(in the rows, 128 means zero)
Each row is followed by its class; each block has classes of its own.
[129 129 126 125 118 120 131 128 125 131 119 127 127 125 126 146 115 135
 124 123 138 127 140 135 130 122 104 120 125 123 138 117 132 116 109 124
 132 136 129 130 140 125 116 128 129 132 137 123 121 130 138 133 130 133
 129 122 123 129 134 126 122 115 121 119 123 111 122 124 129 130 113 119
 117 120]  Z
[118 144 138 102 130 139 123  94 140 115 107 130 133 143 153 120 132 138
 127 160 160 128 114 117 128 122 162 131 136 132 155 142 128 149 141 119
 115  84 150 135 135 123 122 140 126 148  94 127 126 120 154 120 142 128
 140 134 132 131 125 125 123 152 134 130 140 134 119 130 123 132 148 126
 126 137]  K
[123 133 131 124 140 153 118 122 132 124 123 140 128 137 142 130 132 136
 127 133 138 128 134 131 123 128 138 130 125 129 140 126 127 126 135 134
 118 110 141 135 116 121 119 130 130 140 129 130 125 126 136 127 132 126
 125 125 126 144 130 128 124 137 126 126 136 141 127 127 128 133 135 113
 123 128]  K
[131 126 125 129 132 135 134 138 125 128 118 128 126 125 121 145 117 131
 124 110 132 129 138 133 129 122  90 117 130 122 129 114 140 123 104 128
 129 158 122 127 139 118 118 131 127 125 144 127 123 123 138 134 119 138
 126 112 118 131 130 131 113 115 125 119 126 113 120 121 127 130 100 125
 120 125]  Z
[123 131 132 125 135 128 124 132 136 132 123 136 124 137 138 140 130 132
 130 116 135 127 130 134 129 125 116 125 115 129 127 118 123 126 124 136
 135 123 133 126 123 115 120 127 134 136 137 125 124 125 135 125 122 135
 122 118 130 137 133 126 135 133 123 123 139 136 122 124 129 128 120 116
 122 125]  K
[125 139 135 134 153 134 125 144 135 123 126 141 124 129 144 141 133 132
 120  97 132 125 139 134 128 122 105 119 120 132 131 123 128 121 120 137
 129 133 134 138 117 110 114 129 143 130 148 123 119 128 139 137 117 142
 116 101 126 140 132 130 111 130 121 115 134 136 118 126 128 130 117 113
 118 125]  K
[127 125 126 122 116 128 128 126 122 127 120 130 126 126 122 143  95 136
 122 128 140 129 134 132 130 130 117 124 125 127 139 115 135 117 108 124
 131 138 122 134 142 126 123 124 122 135 139 128 121 128 144 137 127 128
 127 126 119 132 133 129 129 105 124 126 129 112 124 126 124 131 117 120
 125 135]  Z
[127 130 127 124 122 132 131 131 128 127 121 135 130 118 122 138 115 136
 123 117 131 128 137 133 128 124  99 115 131 127 124 111 147 118 104 124
 129 143 121 127 138 119 115 104 123 132 132 129 121 119 135 137 120 133
 130 120 119 135 134 128 123 116 122 126 128 119 124 122 129 135 112 127
 118 123]  Z
[126 126 137 122 131 127 125 141 129 128 130 140 126 132 136 141 131 132
 121 109 138 126 132 132 132 130 118 124 122 132 140 125 127 130 123 135
 127 129 127 138 120 116 118 127 132 133 141 129 115 128 145 134 123 137
 116 113 131 139 133 129 121 124 128 114 134 129 121 127 123 129 121 114
 118 125]  K
[123 132 126 120 114 125 123 117 119 127 115 129 131 125 134 137 114 138
 124 130 143 126 127 131 128 125 118 127 140 125 154 121 155 119 116 119
 126 132 134 128 147 122 116 129 126 137 121 129 123 119 141 132 139 130
 135 129 125 131 130 129 130 121 124 128 128 114 121 122 124 132 123 129
 123 133]  Z

A new block, with new classes.
[133 126 128 123 134 106 135 124 151 132 136 125 117 148 131 131 157 128
 136 131 114 130 137 124 128 147 134 123 107 122 116 125 120 128 127 139
 147 116 125 113 135 132 132 125 126 130 134 134 113 136 129 140 128 134
 125 127 119 134 133 123 115 133 133 116 143 118 122 121 106 128 112 120
 112 125]  X
[132 129 125 117 133 114 130 120 145 129 136 129 124 136 128 134 150 131
 136 129 119 134 126 125 128 140 133 127 109 122 117 126 120 130 128 134
 132 115 127 114 135 130 123 125 125 129 130 127 116 133 135 142 132 131
 123 133 121 143 132 123 121 134 130 120 138 117 125 125 109 129 119 120
 121 125]  X
[120 126 129  99 132 131 130 117 118 128 123 136 144 116 120 131 121 143
 135 131 134 131 108 137 123 119 125 133 116 118 125 126 126 139 124 119
 119 116 135 130 148 129 111 128 126 119 116 124 123 120 138 137 127 131
 126 136 132 152 136 125 128 130 125 126 132 127 137 139 125 133 128 129
 137 121]  M
[121 126 149 132 126 150 114 129 104 134 115 122 139 103 128 119 101 137
 126 134 145 124 123 131 122 112 117 125 142 126 148 126 147 136 129 118
 119 141 124 147 122 132 129 133 136 104 114 135 145 116 134 121 120 127
 134 127 133 119 125 139 132 114 118 135 116 134 151 132 159 112 138 144
 135 130]  A
[130 133 119 109 132 120 137 128 136 129 127 140 125 140 124 134 141 125
 137 124 123 124 133 128 126 133 131 121 112 124 127 131 111 118 126 135
 138 117 136 125 131 122 123 131 127 129 130 128 121 133 137 147 134 124
 128 133 127 146 132 123 120 134 134 122 140 125 114 119 119 137 118 125
 122 127]  X
[124 129 131 116 124 131 120 114 118 129 131 124 146 105 123 129 120 146
 133 129 142 140  93 134 131 118 122 147 122 125 124 129 137 148 123 118
 108 122 124 123 134 131 116 122 125 123 109 123 127 119 133 119 126 128
 124 125 128 137 135 120 138 125 124 132 122 127 144 142 120 136 134 134
 144 113]  M
[128 138 118 123 132 140 118 126 117 127 125 129 140 106 120 127 116 135
 132 137 142 136 112 126 125 119 121 131 133 129 134 127 126 121 132 119
 119 130 129 135 136 130 116 132 128 117 120 119 135 121 146 136 140 126
 135 140 133 145 125 134 129 129 117 135 118 132 143 131 134 132 140 126
 141 130]  A
[121 123 142  95 141 136 128 117 131 131 118 145 123 128 122 134 128 138
 139 128 113 119 146 134 114 130 129 105 111 115 130 123 122 132 128 128
 138 121 137 138 122 129 125 134 131 124 128 137 117 132 151 162 124 138
 127 143 126 157 127 140 121 131 128 117 147 114 123 123 132 111 124 127
 115 129]  M
[122 134 133 102 130 133 131 126 123 133 119 143 134 130 123 133 127 132
 141 120 134 119 129 132 123 125 122 119 119 120 139 134 120 125 129 123
 134 125 135 140 128 119 124 135 134 104 122 132 130 124 143 144 130 121
 130 130 130 140 133 124 119 125 133 124 136 128 125 127 143 133 124 144
 128 127]  X
[124 131 137 116 125 130 124 120 118 134 125 121 141 116 126 127 128 142
 138 128 145 130 104 129 130 121 119 138 119 124 134 128 136 140 126 121
 119 123 124 126 134 128 120 127 130 102 110 130 135 117 133 123 124 123
 127 122 126 127 138 119 124 119 125 130 123 131 146 134 133 133 124 146
 136 116]  X
[128 128 113 111 131 117 133 118 138 126 135 124 138 126 123 129 142 138
 135 136 133 140  99 127 131 131 128 145 109 123 111 126 120 136 122 126
 117 110 128 111 146 131 109 124 120 127 121 120 116 123 132 137 133 133
 124 132 126 147 137 119 126 135 124 125 130 125 137 132 102 142 124 116
 135 118]  M
[126 131 135 116 128 128 125 126 129 134 125 131 130 126 126 131 136 134
 140 124 131 125 127 123 126 126 125 123 119 123 133 129 127 131 128 131
 133 126 127 129 129 124 130 130 133 109 122 133 129 127 138 135 129 125
 126 128 118 135 131 124 119 123 131 124 134 124 130 127 132 130 123 137
 125 124]  X
[130 140 104  99 133 128 130 124 128 126 126 146 140 120 115 138 131 135
 141 121 131 134 117 131 125 124 127 129 118 126 124 138 105 120 127 122
 129 118 138 131 134 117 113 131 126 128 129 116 125 127 155 150 146 120
 129 145 128 169 134 120 129 136 130 127 134 124 117 128 117 149 134 124
 138 123]  X
[135 124 108 138 128 126 120 116 131 119 144 105 146 102 126 119 128 142
 121 164 141 157  79 126 132 127 126 160 121 124 106 114 138 146 124 122
  96 110 117 105 159 155  96 117 110 128 115 112 121 113 120 122 133 142
 126 133 126 137 133 127 131 133 104 135 110 132 171 141  91 131 137 100
 145 121]  A
[132 130 120 120 129 111 133 120 142 128 138 122 129 134 129 129 151 133
 138 135 130 137 109 122 130 139 130 137 107 125 115 126 121 132 126 130
 126 111 122 111 144 132 117 123 125 118 122 126 120 126 129 135 131 128
 125 125 120 136 136 119 118 133 129 124 133 125 137 128 103 137 116 123
 126 119]  X
[135 113 115 115 142 102 140 113 166 119 149 125 118 139 129 133 159 133
 128 154  97 144 122 127 123 152 145 129  95 113  89 111 115 135 123 144
 120  97 129  97 152 153 108 122 112 162 139 124  93 135 131 158 128 156
 120 144 121 159 131 134 120 151 123 113 145 108 136 123  79 116 117  80
 111 127]  M
[133 125 139 116 137  99 144 130 162 135 132 140  99 174 135 135 169 114
 142 116  97 115 177 117 124 156 140  97 105 121 122 128 110 115 129 146
 164 118 130 119 122 120 149 134 132 129 146 146 109 147 130 154 124 131
 124 128 114 129 126 124 107 132 142 107 161 113 100 111 116 120  99 128
  92 133]  X
[131 128 131 128 128 114 128 120 139 131 138 115 129 131 135 127 146 134
 134 133 131 137 112 119 131 136 128 138 114 125 120 124 131 139 128 129
 125 118 117 112 138 133 126 121 126 120 119 132 122 126 123 122 126 129
 122 120 117 123 133 117 122 125 128 126 128 125 138 129 110 134 117 131
 126 119]  X
[129 124 124 122 129 122 135 126 133 127 131 129 124 140 132 128 134 123
 127 132 123 126 130 128 128 134 132 125 121 127 120 125 121 126 125 138
 132 121 131 121 133 129 122 130 123 133 135 129 120 128 122 136 126 131
 127 130 130 130 129 128 121 135 129 125 134 127 126 125 118 124 121 119
 122 130]  M
[122 117 138 113 128 132 128 115 121 127 123 129 133 120 125 130 118 139
 129 131 127 128 119 137 127 121 126 132 119 121 124 124 131 143 122 123
 120 122 131 130 129 131 121 127 127 131 120 131 122 124 128 131 119 134
 123 129 131 137 132 132 132 129 128 126 130 124 135 133 127 122 130 129
 130 122]  M
[122 138 125 107 127 136 123 120 110 132 123 128 151 107 121 131 120 144
 140 126 151 134  89 130 130 114 115 146 119 125 136 134 129 136 126 114
 112 123 126 129 139 123 112 129 128  96 106 122 136 114 137 125 132 116
 128 128 129 136 138 117 126 122 123 133 120 135 147 136 134 146 129 145
 148 116]  X
[132 125 126 127 134 129 127 129 132 128 126 128 125 124 126 125 129 128
 131 139 125 129 131 125 123 133 128 120 125 123 128 123 127 124 130 133
 128 126 131 130 131 136 124 131 127 124 130 126 127 125 136 141 131 133
 131 136 128 136 124 137 119 131 120 125 129 125 136 124 127 119 128 119
 126 135]  A
[126 131 132 116 136 139 126 132 121 130 117 139 125 123 125 131 120 128
 131 130 127 120 143 132 116 127 124 107 131 124 142 128 124 117 132 126
 137 132 136 142 122 126 128 138 136 113 130 130 134 125 146 149 134 129
 133 139 131 143 122 140 119 126 123 127 135 126 128 120 145 117 130 130
 124 139]  A
